Below is a small trained network, with its code and all its weights. Each question gives an input and a target symbol and asks what happens when units are switched off, that is, made to give their printed mean instead of their output.

import numpy as np


def w(rows, s, z=0):
    codes = np.array(rows[::2]) - 128.0
    scale = np.full(codes.shape[1], s)
    scale[-1] = z or s
    return codes * scale


def f(y):
    return y / 2 * (1 + np.tanh(0.7978845608 * (y + 0.044715 * y**3)))


def softmax(a):
    e = np.exp(a - a.max(-1, keepdims=True))
    return e / e.sum(-1, keepdims=True)


def log_softmax(a):
    a = a - a.max(-1, keepdims=True)
    return a - np.log(np.exp(a).sum(-1, keepdims=True))


def net(x, mask):
    ids = ['ΞΦβεητψ'.index(c) for c in x.split()]
    T = len(ids)
    res = E[ids] + P[:T]
    u = 0
    for l in range(2):
        r = res
        for j in range(2):
            rows = slice(2 * j, 2 * j + 2)
            q, k, v = (r @ M[l][rows].T for M in (Q, K, V))
            z = softmax(np.where(np.tri(T) > 0, q @ k.T / 2**0.5, -1e9)) @ v
            o = O[l][rows]
            res = res + np.where(mask[u + j], z, o[:, -1]) @ o[:, :-1]
        u += 2
        y = f(res @ A[l][:, :-1].T + A[l][:, -1])
        res = res + np.where(mask[u : u + 8], y, B[l][:, -1]) @ B[l][:, :-1]
        u += 8
    return log_softmax(res[-1] @ U[:, :-1].T + U[:, -1])


Q, K, V, O, A, B = {}, {}, {}, {}, {}, {}
E = w([
[68,108,173],'Ξ',
[187,110,168],'Φ',
[223,197,85],'β',
[96,186,189],'ε',
[13,132,195],'η',
[151,7,99],'τ',
[78,137,180],'ψ',
],0.021)
P = w([
[101,105,1],'0',
[185,177,104],'1',
[159,162,117],'2',
[156,140,115],'3',
[169,119,132],'4',
[173,163,143],'5',
[183,156,140],'6',
[177,160,142],'7',
],0.0053)
Q[0] = w([
[71,110,116],'L0H1',
[176,129,170],'L0H1',
[179,148,53],'L0H2',
[167,159,1],'L0H2',
],0.0086)
K[0] = w([
[2,102,104],'L0H1',
[170,27,188],'L0H1',
[139,222,213],'L0H2',
[15,32,84],'L0H2',
],0.0083)
V[0] = w([
[57,114,250],'L0H1',
[186,58,174],'L0H1',
[161,102,143],'L0H2',
[123,3,128],'L0H2',
],0.0061)
O[0] = w([
[65,249,36,253],'L0H1',
[2,98,212,129],'L0H1',
[218,111,172,133],'L0H2',
[104,63,110,127],'L0H2',
],0.0058,0.0042)
A[0] = w([
[33,72,77,229],'L0N1',
[133,82,141,24],'L0N2',
[209,12,2,108],'L0N3',
[39,65,95,217],'L0N4',
[202,185,203,67],'L0N5',
[140,102,158,45],'L0N6',
[216,108,102,4],'L0N7',
[133,200,243,13],'L0N8',
],0.0082,0.0033)
B[0] = w([
[83,159,134,254],'L0N1',
[98,81,158,120],'L0N2',
[85,227,171,230],'L0N3',
[72,193,117,245],'L0N4',
[150,91,87,167],'L0N5',
[118,100,132,115],'L0N6',
[133,116,83,148],'L0N7',
[2,82,103,195],'L0N8',
],0.0081,0.0058)
Q[1] = w([
[112,103,44],'L1H1',
[142,27,176],'L1H1',
[180,198,210],'L1H2',
[113,254,142],'L1H2',
],0.007)
K[1] = w([
[66,54,189],'L1H1',
[142,3,219],'L1H1',
[109,41,47],'L1H2',
[54,120,152],'L1H2',
],0.0053)
V[1] = w([
[148,254,156],'L1H1',
[175,225,191],'L1H1',
[208,193,158],'L1H2',
[89,75,14],'L1H2',
],0.011)
O[1] = w([
[219,79,90,245],'L1H1',
[171,106,151,169],'L1H1',
[151,254,215,45],'L1H2',
[46,126,5,125],'L1H2',
],0.0065,0.012)
A[1] = w([
[85,121,151,154],'L1N1',
[165,149,184,113],'L1N2',
[234,158,93,2],'L1N3',
[191,91,114,85],'L1N4',
[80,254,113,207],'L1N5',
[192,99,120,179],'L1N6',
[94,116,84,192],'L1N7',
[210,11,120,11],'L1N8',
],0.011,0.0069)
B[1] = w([
[44,136,98,192],'L1N1',
[125,41,69,142],'L1N2',
[2,108,41,172],'L1N3',
[61,119,183,149],'L1N4',
[162,192,234,227],'L1N5',
[88,68,217,170],'L1N6',
[211,139,57,254],'L1N7',
[124,170,154,156],'L1N8',
],0.0073,0.0086)
U = w([
[160,168,177,186],'Ξ',
[143,39,203,186],'Φ',
[10,2,115,2],'β',
[112,139,138,99],'ε',
[66,190,97,187],'η',
[173,57,60,123],'τ',
[25,168,195,21],'ψ',
],0.0097,0.006)

Each question gives the input, a string of symbols that net reads in full, and the target symbol t.
The units are the heads (2 rows each of Q, K, V and O) and the neurons (one row each of A and B). Each row of codes is followed by its name. A weight is (code - 128) times the scale printed after its matrix; where a second scale follows, it is the last column's (O, A, B and U).
mask holds one flag per unit, layer by layer, with each layer's heads first. A switched-off unit (its flag False) gives its mean, the last column of its rows in O or B, instead of its output. The means were averaged over made-up inputs and are rounded, as every weight is.
A unit's drop is (log p(t) with every unit on - log p(t) with that unit switched off) / (log p(t) with every unit on - log p(t) with every unit switched off).
The circuit of an input: a set's keep is (log p(t) with only the set's units on - log p(t) with every unit switched off) / (log p(t) with every unit on - log p(t) with every unit switched off). Starting from the 12 units with the biggest drops (on a tie, the unit counted first), units are removed one at a time, each time the one whose removal leaves the highest keep (on an exact tie, the one counted first), for as long as the keep stays at least 0.8.
units of the circuit, in order: the units of the circuit, biggest drop first
most important unit: the unit with the biggest drop
k most important neurons: the k neurons with the biggest drops, biggest first
top k neurons in layer l: the k neurons of layer l with the biggest drops, biggest first
heads that matter: for each layer, one digit per head in row order, 1 if its drop is at least 0.15 and else 0, layers parted by /
drop of u: that unit's drop, to one decimal
input Ξ Ξ β Φ, target Φ: heads that matter -> 10 / 00
input ε Ξ η ε β β β ψ, target Φ: units of the circuit, in order -> [L1H1 L1H2]
input τ τ Ξ, target β: most important neuron -> [L0N3]
input η Ξ η Ξ Ξ ψ, target τ: 2 most important neurons -> [L0N4 L0N1]
input Φ Ξ Φ Ξ, target ψ: heads that matter -> 10 / 11
input τ η ε, target β: units of the circuit, in order -> [L1H2 L0H2]
input Ξ Ξ η η η Ξ η Ξ, target τ: heads that matter -> 10 / 11
input β η τ, target Φ: heads that matter -> 10 / 11
input η η Ξ η, target η: 2 most important neurons -> [L0N3 L1N7]
input Ξ ε β β β Φ Ξ, target Φ: 2 most important neurons -> [L0N3 L1N3]
input ψ β β Ξ Ξ, target Φ: heads that matter -> 01 / 11
input τ Ξ Φ ψ, target β: top 3 neurons in layer 0 -> [L0N4 L0N1 L0N2]
input ε ε Ξ ψ, target Ξ: units of the circuit, in order -> [L1H2 L1N3 L1N5]
input η Ξ Ξ Ξ, target τ: most important unit -> L1H1
input η η ε, target τ: heads that matter -> 00 / 11
input ε ψ ε Ξ, target Ξ: heads that matter -> 10 / 01
input τ τ η ψ, target β: heads that matter -> 11 / 01
input β β Φ ψ β ψ Ξ ψ, target Φ: heads that matter -> 00 / 01
input τ ψ ε, target β: top 2 neurons in layer 0 -> [L0N4 L0N8]
input Φ Φ β ψ τ, target ψ: most important unit -> L0H1
input Ξ ε τ, target η: 2 most important neurons -> [L0N3 L0N4]
input τ β β β Ξ β τ, target Φ: drop of L1H1 -> 0.1
input η ε ε Ξ η, target η: drop of L0N4 -> 0.1
input η β η ε, target τ: drop of L0N4 -> 0.1
